Here is a tiny trained network, its code and every weight. The questions are about switching its units off for an input and a class, where a switched-off unit gives its printed mean instead of its output.

import numpy as np


def w(rows, s, z=0):
    codes = np.array(rows[::2]) - 128.0
    scale = np.full(codes.shape[1], s)
    scale[-1] = z or s
    return codes * scale


def norm(h):
    return h / np.sqrt((h * h).mean(-1, keepdims=True) + 1e-5)


def f(y):
    return np.maximum(y, 0)


def log_softmax(a):
    a = a - a.max(-1, keepdims=True)
    return a - np.log(np.exp(a).sum(-1, keepdims=True))


def net(x, mask):
    res = np.array(x, float).reshape(1, 3) / 4 @ E
    u = 0
    for l in range(3):
        y = f(norm(res) @ A[l][:, :-1].T + A[l][:, -1])
        res = res + np.where(mask[u : u + 7], y, B[l][:, -1]) @ B[l][:, :-1]
        u += 7
    return log_softmax(norm(res)[-1] @ U[:, :-1].T + U[:, -1])


A, B = {}, {}
E = w([
[2,41,104],'x0',
[160,231,129],'x1',
[151,97,28],'x2',
],0.0049)
A[0] = w([
[151,81,135,222],'L0N0',
[134,177,207,23],'L0N1',
[130,122,10,72],'L0N2',
[97,159,143,118],'L0N3',
[131,114,162,90],'L0N4',
[180,129,7,4],'L0N5',
[189,74,86,52],'L0N6',
],0.014,0.0029)
B[0] = w([
[102,97,180,208],'L0N0',
[176,119,30,223],'L0N1',
[253,53,64,253],'L0N2',
[61,81,38,164],'L0N3',
[180,192,184,156],'L0N4',
[210,142,100,252],'L0N5',
[185,209,176,200],'L0N6',
],0.006,0.0051)
A[1] = w([
[108,89,137,115],'L1N0',
[176,48,84,198],'L1N1',
[156,180,200,185],'L1N2',
[155,116,135,8],'L1N3',
[11,75,174,43],'L1N4',
[154,197,118,59],'L1N5',
[185,112,100,106],'L1N6',
],0.011,0.0018)
B[1] = w([
[24,141,166,156],'L1N0',
[159,124,232,254],'L1N1',
[42,213,201,184],'L1N2',
[79,2,125,143],'L1N3',
[35,98,70,188],'L1N4',
[54,98,83,188],'L1N5',
[93,163,173,227],'L1N6',
],0.005,0.0064)
A[2] = w([
[47,133,146,48],'L2N0',
[62,175,144,118],'L2N1',
[103,190,234,58],'L2N2',
[133,5,171,1],'L2N3',
[113,240,94,126],'L2N4',
[55,193,174,133],'L2N5',
[117,226,99,110],'L2N6',
],0.012,0.0023)
B[2] = w([
[152,154,220,192],'L2N0',
[191,109,175,200],'L2N1',
[122,219,136,229],'L2N2',
[74,165,194,229],'L2N3',
[84,1,78,253],'L2N4',
[157,174,124,228],'L2N5',
[83,17,44,234],'L2N6',
],0.0096,0.0046)
U = w([
[75,213,57,7],'0',
[148,249,138,150],'1',
[98,62,21,144],'2',
[252,136,84,158],'3',
[21,113,195,141],'4',
],0.018,0.011)

Each question gives the input, the list of numbers given to net, and the class t.
The units are the neurons (one row each of A and B). Each row of codes is followed by its name. A weight is (code - 128) times the scale printed after its matrix; where a second scale follows, it is the last column's (A, B and U).
mask holds one flag per neuron, layer by layer. A switched-off neuron (its flag False) gives its mean, the last column of its row in B, instead of its output. The means were averaged over made-up inputs and are rounded, as every weight is.
A unit's drop is (log p(t) with every unit on - log p(t) with that unit switched off) / (log p(t) with every unit on - log p(t) with every unit switched off).
The circuit of an input: a set's keep is (log p(t) with only the set's units on - log p(t) with every unit switched off) / (log p(t) with every unit on - log p(t) with every unit switched off). Starting from the 12 units with the biggest drops (on a tie, the unit counted first), units are removed one at a time, each time the one whose removal leaves the highest keep (on an exact tie, the one counted first), for as long as the keep stays at least 0.8.
units of the circuit, in order: the units of the circuit, biggest drop first
most important unit: the unit with the biggest drop
top k neurons: the k neurons with the biggest drops, biggest first
top k neurons in layer l: the k neurons of layer l with the biggest drops, biggest first
drop when u is switched off: that unit's drop, to one decimal
input [1,1,-2], class 2: units of the circuit, in order	L0N1
input [-8,-6,-4], class 1: units of the circuit, in order	L0N2, L2N2
input [-2,-6,-4], class 1: top 2 neurons	L0N4, L0N2
input [8,2,7], class 4: units of the circuit, in order	L1N1, L2N6, L2N4
input [7,3,6], class 3: units of the circuit, in order	L0N2, L2N4, L2N6
input [-5,-2,-8], class 2: top 4 neurons	L0N1, L0N2, L1N1, L2N6
input [-8,-2,-7], class 2: top 3 neurons	L0N1, L1N1, L0N2
input [3,-4,6], class 4: top 2 neurons	L2N3, L0N1
input [-7,-6,-7], class 1: top 2 neurons	L2N2, L0N2
input [-8,-1,0], class 2: top 2 neurons	L0N2, L2N4
input [3,-3,6], class 3: top 2 neurons	L0N2, L0N5
input [-7,-5,-8], class 1: top 2 neurons	L2N2, L0N2
input [1,-1,-7], class 1: top 3 neurons in layer 2	L2N4, L2N6, L2N5
input [4,-7,7], class 4: most important unit	L2N3
input [-5,-8,3], class 1: top 2 neurons in layer 2	L2N4, L2N6
input [5,-3,4], class 4: drop when L2N3 is switched off	0.1
input [4,-5,7], class 4: drop when L1N1 is switched off	0.1
input [-4,-7,-4], class 1: drop when L0N4 is switched off	0.1
input [7,-2,5], class 4: drop when L2N3 is switched off	0.3
input [-4,1,-8], class 2: most important unit	L0N1
